Here is a tiny trained network, its code and every weight. The questions are about switching its units off for an input and a class, where a switched-off unit gives its printed mean instead of its output.

import numpy as np


def w(rows, s, z=0):
    codes = np.array(rows[::2]) - 128.0
    scale = np.full(codes.shape[1], s)
    scale[-1] = z or s
    return codes * scale


def f(y):
    return y / 2 * (1 + np.tanh(0.7978845608 * (y + 0.044715 * y**3)))


def log_softmax(a):
    a = a - a.max(-1, keepdims=True)
    return a - np.log(np.exp(a).sum(-1, keepdims=True))


def net(x, mask):
    res = np.array(x, float).reshape(1, 6) / 4 @ E
    y = f(res @ A[0][:, :-1].T + A[0][:, -1])
    res = res + np.where(mask, y, B[0][:, -1]) @ B[0][:, :-1]
    return log_softmax(res[-1] @ U[:, :-1].T + U[:, -1])


A, B = {}, {}
E = w([
[131,127,129,130],'x0',
[246,10,116,250],'x1',
[126,126,129,125],'x2',
[17,13,249,136],'x3',
[8,149,42,254],'x4',
[135,126,128,129],'x5',
],0.0048)
A[0] = w([
[198,40,95,210,117],'N0',
[194,193,35,117,115],'N1',
[221,128,250,2,114],'N2',
[59,200,127,52,109],'N3',
[195,38,83,192,110],'N4',
[66,43,202,136,116],'N5',
[202,207,47,124,109],'N6',
[120,127,101,137,213],'N7',
[54,204,127,46,102],'N8',
[55,36,220,133,97],'N9',
[35,153,76,221,103],'N10',
[57,209,134,56,108],'N11',
[63,53,211,134,114],'N12',
[36,154,76,219,109],'N13',
[53,199,123,43,104],'N14',
[123,146,107,158,254],'N15',
[58,38,199,115,107],'N16',
[62,54,230,144,105],'N17',
[57,205,133,49,103],'N18',
[32,145,65,213,106],'N19',
[205,206,38,119,100],'N20',
[138,120,111,146,166],'N21',
[203,51,116,227,111],'N22',
[36,144,66,212,101],'N23',
],0.0059,0.0088)
B[0] = w([
[126,118,215,196,169],'N0',
[91,205,126,145,151],'N1',
[238,74,10,116,188],'N2',
[163,99,190,199,147],'N3',
[130,139,185,175,159],'N4',
[109,212,91,137,163],'N5',
[79,222,108,161,151],'N6',
[71,102,167,67,204],'N7',
[189,105,206,226,147],'N8',
[124,253,59,172,161],'N9',
[212,84,78,107,154],'N10',
[176,98,202,200,148],'N11',
[115,213,73,142,161],'N12',
[214,61,63,101,156],'N13',
[187,103,208,214,148],'N14',
[26,71,177,33,254],'N15',
[133,229,64,151,158],'N16',
[116,244,59,159,162],'N17',
[197,103,207,223,147],'N18',
[213,75,73,103,156],'N19',
[78,250,102,181,150],'N20',
[87,113,162,111,158],'N21',
[130,123,207,197,169],'N22',
[216,76,67,120,152],'N23',
],0.0064,0.0075)
U = w([
[162,109,231,239,28],'0',
[94,254,58,147,38],'1',
[239,52,25,84,72],'2',
[81,104,153,83,252],'3',
[72,107,153,88,203],'4',
[74,103,150,85,193],'5',
],0.0095,0.0042)

Each question gives the input, the list of numbers given to net, and the class t.
The units are the neurons (one row each of A and B). Each row of codes is followed by its name. A weight is (code - 128) times the scale printed after its matrix; where a second scale follows, it is the last column's (A, B and U).
mask holds one flag per neuron, in row order. A switched-off neuron (its flag False) gives its mean, the last column of its row in B, instead of its output. The means were averaged over made-up inputs and are rounded, as every weight is.
A unit's drop is (log p(t) with every unit on - log p(t) with that unit switched off) / (log p(t) with every unit on - log p(t) with every unit switched off).
The circuit of an input: a set's keep is (log p(t) with only the set's units on - log p(t) with every unit switched off) / (log p(t) with every unit on - log p(t) with every unit switched off). Starting from the 12 units with the biggest drops (on a tie, the unit counted first), units are removed one at a time, each time the one whose removal leaves the highest keep (on an exact tie, the one counted first), for as long as the keep stays at least 0.8.
units of the circuit, in order: the units of the circuit, biggest drop first
top k neurons: the k neurons with the biggest drops, biggest first
drop when u is switched off: that unit's drop, to one decimal
input [3,6,3,6,8,-2], class 2: units of the circuit, in order : N13; N19
input [0,-1,-1,0,-6,6], class 2: units of the circuit, in order : N2
input [-5,7,5,-7,6,-1], class 0: top 2 neurons : N0; N22
input [5,4,-6,-8,-5,7], class 1: top 2 neurons : N20; N6
input [-2,-1,-5,-8,-4,6], class 1: top 3 neurons : N20; N6; N1
input [5,-3,-2,-8,-8,-1], class 1: top 2 neurons : N20; N6
input [4,-5,-4,-2,7,4], class 2: drop when N4 is switched off : 0.0
input [-5,5,4,6,-6,-3], class 1: drop when N17 is switched off : 0.2
input [-3,-6,-2,-4,0,1], class 0: drop when N18 is switched off : 0.2
input [6,-7,7,4,7,-4], class 0: drop when N3 is switched off : 0.2
input [-6,1,2,-8,-7,3], class 1: top 3 neurons : N20; N6; N1
